Below are the code and all the weights of a small trained network. Each question names an input and a class and asks about switching units off, where a switched-off unit gives its printed mean instead of its output.

import numpy as np


def w(rows, s, z=0):
    codes = np.array(rows[::2]) - 128.0
    scale = np.full(codes.shape[1], s)
    scale[-1] = z or s
    return codes * scale


def norm(h):
    return h / np.sqrt((h * h).mean(-1, keepdims=True) + 1e-5)


def f(y):
    return np.maximum(y, 0)


def log_softmax(a):
    a = a - a.max(-1, keepdims=True)
    return a - np.log(np.exp(a).sum(-1, keepdims=True))


def net(x, mask):
    res = np.array(x, float).reshape(1, 7) / 4 @ E
    u = 0
    for l in range(2):
        y = f(norm(res) @ A[l][:, :-1].T + A[l][:, -1])
        res = res + np.where(mask[u : u + 8], y, B[l][:, -1]) @ B[l][:, :-1]
        u += 8
    return log_softmax(norm(res)[-1] @ U[:, :-1].T + U[:, -1])


A, B = {}, {}
E = w([
[124,127,122],'x0',
[6,2,163],'x1',
[131,124,133],'x2',
[35,245,226],'x3',
[128,128,130],'x4',
[129,129,130],'x5',
[131,129,137],'x6',
],0.0059)
A[0] = w([
[102,1,232,102],'0.n1',
[166,27,106,12],'0.n2',
[70,189,122,1],'0.n3',
[99,134,169,131],'0.n4',
[233,176,109,37],'0.n5',
[58,226,191,150],'0.n6',
[210,105,70,45],'0.n7',
[182,205,109,168],'0.n8',
],0.0081,0.0027)
B[0] = w([
[91,175,2,235],'0.n1',
[189,72,135,196],'0.n2',
[157,116,163,157],'0.n3',
[148,62,113,168],'0.n4',
[104,188,73,216],'0.n5',
[177,44,148,253],'0.n6',
[137,63,208,205],'0.n7',
[63,113,81,233],'0.n8',
],0.0084,0.0049)
A[1] = w([
[183,63,146,224],'1.n1',
[124,108,66,136],'1.n2',
[113,181,67,130],'1.n3',
[202,214,121,139],'1.n4',
[118,181,253,92],'1.n5',
[56,149,189,253],'1.n6',
[168,177,62,146],'1.n7',
[93,95,77,188],'1.n8',
],0.011,0.004)
B[1] = w([
[113,202,199,254],'1.n1',
[156,181,191,228],'1.n2',
[40,121,223,200],'1.n3',
[67,79,26,206],'1.n4',
[174,32,182,174],'1.n5',
[254,159,55,200],'1.n6',
[63,82,168,222],'1.n7',
[127,220,155,253],'1.n8',
],0.0083,0.0058)
U = w([
[30,149,36,131],'0',
[248,82,169,3],'1',
[93,159,197,219],'2',
],0.011,0.0021)

Each question gives the input, the list of numbers given to net, and the class t.
The units are the neurons (one row each of A and B). Each row of codes is followed by its name. A weight is (code - 128) times the scale printed after its matrix; where a second scale follows, it is the last column's (A, B and U).
mask holds one flag per neuron, layer by layer. A switched-off neuron (its flag False) gives its mean, the last column of its row in B, instead of its output. The means were averaged over made-up inputs and are rounded, as every weight is.
A unit's drop is (log p(t) with every unit on - log p(t) with that unit switched off) / (log p(t) with every unit on - log p(t) with every unit switched off).
The circuit of an input: a set's keep is (log p(t) with only the set's units on - log p(t) with every unit switched off) / (log p(t) with every unit on - log p(t) with every unit switched off). Starting from the 12 units with the biggest drops (on a tie, the unit counted first), units are removed one at a time, each time the one whose removal leaves the highest keep (on an exact tie, the one counted first), for as long as the keep stays at least 0.8.
circuit, biggest first: the units of the circuit, biggest drop first
most important unit: the unit with the biggest drop
top k neurons: the k neurons with the biggest drops, biggest first
k most important neurons of layer l: the k neurons of layer l with the biggest drops, biggest first
drop when u is switched off: that unit's drop, to one decimal
input [-8,8,3,6,-7,-4,8], class 0: most important unit	0.n1
input [3,7,-2,4,7,2,2], class 0: circuit, biggest first	[0.n1, 1.n6]
input [-1,8,7,8,-2,0,2], class 0: 2 most important neurons of layer 1	[1.n2, 1.n1]
input [-6,-6,1,-5,-2,3,-8], class 0: circuit, biggest first	[1.n4, 0.n6]
input [-5,-4,4,6,-8,-4,-5], class 1: top 2 neurons	[0.n1, 1.n5]
input [-2,0,4,-3,-5,4,-7], class 2: top 3 neurons	[1.n1, 1.n6, 0.n6]
input [4,-6,-3,1,7,-8,2], class 0: top 2 neurons	[1.n4, 1.n1]
input [8,-8,3,7,-7,2,2], class 0: circuit, biggest first	[1.n4, 1.n1]
input [-8,5,5,6,5,-4,1], class 1: top 3 neurons	[1.n6, 0.n8, 1.n4]
input [-5,-2,7,-4,7,-5,4], class 2: top 3 neurons	[1.n1, 0.n6, 1.n6]
input [-7,-7,-5,8,5,6,-7], class 1: top 4 neurons	[0.n1, 0.n6, 1.n5, 1.n6]
input [-1,0,-3,-2,-1,-2,-8], class 2: 3 most important neurons of layer 1	[1.n1, 1.n6, 1.n5]
input [8,-6,4,-6,3,5,-8], class 0: 2 most important neurons of layer 0	[0.n5, 0.n6]
input [-1,-8,7,4,-7,3,-1], class 0: circuit, biggest first	[1.n4]
input [5,-8,-5,-7,-8,-3,5], class 0: top 3 neurons	[1.n4, 0.n5, 0.n6]
input [-1,-5,8,-4,2,-5,0], class 2: 2 most important neurons of layer 0	[0.n7, 0.n8]
input [1,-6,4,6,1,0,-7], class 0: top 2 neurons	[1.n4, 0.n7]
input [0,5,3,7,2,-6,-4], class 1: top 2 neurons	[1.n6, 0.n8]
input [8,-3,6,-5,1,-6,4], class 2: 2 most important neurons of layer 0	[0.n6, 0.n5]
input [2,2,-2,3,2,7,-2], class 1: most important unit	1.n4
input [6,3,-7,7,0,-2,-4], class 1: drop when 1.n6 is switched off	0.2
input [8,2,2,4,-2,-8,5], class 1: drop when 1.n2 is switched off	0.0
input [3,-8,1,-2,6,-7,3], class 0: drop when 1.n4 is switched off	0.3
